Here is a tiny trained network, its code and every weight. The questions are about switching its units off for an input and a class, where a switched-off unit gives its printed mean instead of its output.

import numpy as np


def w(rows, s, z=0):
    codes = np.array(rows[::2]) - 128.0
    scale = np.full(codes.shape[1], s)
    scale[-1] = z or s
    return codes * scale


def norm(h):
    return h / np.sqrt((h * h).mean(-1, keepdims=True) + 1e-5)


def f(y):
    return np.maximum(y, 0)


def log_softmax(a):
    a = a - a.max(-1, keepdims=True)
    return a - np.log(np.exp(a).sum(-1, keepdims=True))


def net(x, mask):
    res = np.array(x, float).reshape(1, 6) / 4 @ E
    u = 0
    for l in range(4):
        y = f(norm(res) @ A[l][:, :-1].T + A[l][:, -1])
        res = res + np.where(mask[u : u + 8], y, B[l][:, -1]) @ B[l][:, :-1]
        u += 8
    return log_softmax(norm(res)[-1] @ U[:, :-1].T + U[:, -1])


A, B = {}, {}
E = w([
[128,128,127,128,127,130,129],'x0',
[96,38,152,210,95,90,177],'x1',
[254,101,217,159,86,174,54],'x2',
[116,181,84,176,77,62,55],'x3',
[126,129,131,130,131,126,126],'x4',
[213,177,165,121,104,42,241],'x5',
],0.0074)
A[0] = w([
[159,84,76,95,125,119,144,194],'L0N1',
[111,100,161,125,197,225,147,146],'L0N2',
[163,219,140,92,143,125,153,142],'L0N3',
[129,182,93,175,61,55,94,22],'L0N4',
[210,110,156,152,92,167,106,65],'L0N5',
[114,99,173,189,51,102,209,4],'L0N6',
[143,102,190,143,119,107,141,175],'L0N7',
[99,136,255,82,183,151,218,56],'L0N8',
],0.0084,0.0042)
B[0] = w([
[74,172,151,155,104,134,138,191],'L0N1',
[145,131,14,107,40,108,79,253],'L0N2',
[163,182,95,138,218,182,119,223],'L0N3',
[179,54,59,21,60,3,93,196],'L0N4',
[64,146,194,74,122,99,106,228],'L0N5',
[128,119,69,182,151,213,106,208],'L0N6',
[146,188,140,155,44,186,175,227],'L0N7',
[161,83,25,51,41,6,73,226],'L0N8',
],0.0065,0.0046)
A[1] = w([
[175,140,146,136,154,98,196,3],'L1N1',
[130,28,117,211,204,126,118,100],'L1N2',
[132,176,201,127,160,76,215,30],'L1N3',
[107,177,124,193,148,37,40,121],'L1N4',
[46,158,55,103,113,85,217,169],'L1N5',
[149,2,147,13,163,195,205,59],'L1N6',
[169,104,117,101,121,172,202,137],'L1N7',
[72,125,171,101,138,154,89,75],'L1N8',
],0.0068,0.0039)
B[1] = w([
[174,138,100,178,173,96,96,136],'L1N1',
[186,212,102,168,94,163,160,146],'L1N2',
[129,141,138,178,134,65,114,140],'L1N3',
[137,72,73,45,80,156,143,181],'L1N4',
[130,124,228,92,125,144,138,254],'L1N5',
[142,113,43,107,3,2,56,147],'L1N6',
[115,150,101,172,136,43,16,162],'L1N7',
[175,117,116,142,159,199,162,145],'L1N8',
],0.0081,0.0062)
A[2] = w([
[145,106,111,153,112,147,129,68],'L2N1',
[102,132,118,118,145,125,140,61],'L2N2',
[150,100,255,109,123,133,101,3],'L2N3',
[65,114,147,90,213,81,163,19],'L2N4',
[147,177,117,155,131,113,160,15],'L2N5',
[142,128,151,180,126,151,138,80],'L2N6',
[139,117,104,116,112,126,117,56],'L2N7',
[133,202,112,140,160,168,125,58],'L2N8',
],0.0089,0.0032)
B[2] = w([
[74,159,125,110,189,122,153,194],'L2N1',
[167,120,145,86,100,159,186,158],'L2N2',
[3,238,239,82,59,189,177,248],'L2N3',
[56,181,215,114,84,251,212,235],'L2N4',
[134,124,190,136,235,83,102,168],'L2N5',
[114,95,118,81,161,66,118,173],'L2N6',
[126,96,146,121,150,57,105,223],'L2N7',
[170,124,148,55,148,127,118,204],'L2N8',
],0.0054,0.0017)
A[3] = w([
[142,163,102,104,212,195,82,26],'L3N1',
[69,98,73,140,177,191,110,3],'L3N2',
[92,80,116,176,107,170,111,54],'L3N3',
[76,131,86,68,131,113,198,207],'L3N4',
[61,171,134,139,163,110,157,84],'L3N5',
[182,142,186,110,89,142,68,232],'L3N6',
[177,199,136,159,138,30,199,151],'L3N7',
[87,34,149,245,88,115,181,46],'L3N8',
],0.012,0.002)
B[3] = w([
[166,157,112,137,167,61,206,192],'L3N1',
[182,72,173,187,150,124,99,182],'L3N2',
[176,107,130,154,174,99,126,178],'L3N3',
[114,142,172,164,72,144,128,232],'L3N4',
[103,129,166,136,84,166,138,159],'L3N5',
[39,126,146,147,114,135,188,254],'L3N6',
[120,43,114,176,171,183,61,228],'L3N7',
[167,244,94,34,213,122,161,202],'L3N8',
],0.011,0.008)
U = w([
[41,154,249,145,52,188,170,223],'0',
[137,63,50,67,27,49,63,140],'1',
[183,230,107,82,232,112,178,147],'2',
[166,31,159,250,227,169,61,7],'3',
],0.015,0.0014)

Each question gives the input, the list of numbers given to net, and the class t.
The units are the neurons (one row each of A and B). Each row of codes is followed by its name. A weight is (code - 128) times the scale printed after its matrix; where a second scale follows, it is the last column's (A, B and U).
mask holds one flag per neuron, layer by layer. A switched-off neuron (its flag False) gives its mean, the last column of its row in B, instead of its output. The means were averaged over made-up inputs and are rounded, as every weight is.
A unit's drop is (log p(t) with every unit on - log p(t) with that unit switched off) / (log p(t) with every unit on - log p(t) with every unit switched off).
The circuit of an input: a set's keep is (log p(t) with only the set's units on - log p(t) with every unit switched off) / (log p(t) with every unit on - log p(t) with every unit switched off). Starting from the 12 units with the biggest drops (on a tie, the unit counted first), units are removed one at a time, each time the one whose removal leaves the highest keep (on an exact tie, the one counted first), for as long as the keep stays at least 0.8.
circuit, biggest first: the units of the circuit, biggest drop first
k most important neurons: the k neurons with the biggest drops, biggest first
k most important neurons of layer l: the k neurons of layer l with the biggest drops, biggest first
drop of u: that unit's drop, to one decimal
input [-3,-6,1,-6,0,7], class 3: 3 most important neurons : L3N7; L0N3; L3N8
input [-7,-5,1,2,6,-5], class 2: circuit, biggest first : L3N1
input [-6,-8,3,7,5,-4], class 2: 3 most important neurons : L3N1; L0N8; L0N2
input [-8,-7,-8,6,-8,6], class 0: 2 most important neurons : L3N4; L3N8
input [2,-5,-6,2,-6,-6], class 0: 3 most important neurons : L3N7; L0N6; L3N4
input [5,-1,-2,6,6,6], class 1: 2 most important neurons : L0N4; L1N4
input [6,0,5,-5,8,-5], class 0: 2 most important neurons : L3N6; L3N7
input [-7,-3,1,5,8,-6], class 3: 2 most important neurons of layer 0 : L0N8; L0N2
input [2,-6,7,-8,7,5], class 1: circuit, biggest first : L0N8; L1N6
input [-1,-5,-8,5,-5,-8], class 0: 3 most important neurons : L3N7; L3N4; L0N6
input [7,-7,8,-4,-7,-7], class 0: 3 most important neurons of layer 0 : L0N3; L0N5; L0N6
input [-6,6,-4,3,-5,2], class 2: 2 most important neurons : L3N8; L0N6
input [5,-1,7,7,-2,6], class 0: 3 most important neurons : L3N6; L0N8; L0N2
input [0,-4,-4,-7,8,-8], class 3: most important neuron : L3N2
input [2,7,-6,3,0,6], class 2: 4 most important neurons : L3N8; L0N6; L0N5; L3N6
input [5,7,6,2,4,-2], class 2: 2 most important neurons : L3N8; L1N5
input [2,-8,8,2,-4,-3], class 0: 3 most important neurons : L3N6; L3N8; L0N5
input [1,-8,-7,-8,0,-2], class 1: circuit, biggest first : L1N6; L3N8
input [-8,6,-6,-4,-5,-7], class 3: 2 most important neurons of layer 0 : L0N2; L0N5
input [-8,0,4,-1,7,6], class 3: circuit, biggest first : L3N7
input [-1,-8,4,0,4,-6], class 2: 2 most important neurons of layer 3 : L3N1; L3N7
input [2,-6,7,-2,-3,-5], class 0: 2 most important neurons of layer 3 : L3N6; L3N8
input [3,-4,-1,-8,5,-8], class 1: 3 most important neurons of layer 0 : L0N2; L0N6; L0N3
input [4,2,4,4,-8,-3], class 0: 2 most important neurons of layer 0 : L0N8; L0N2
input [-2,8,4,6,3,-8], class 2: drop of L3N8 : 1.0
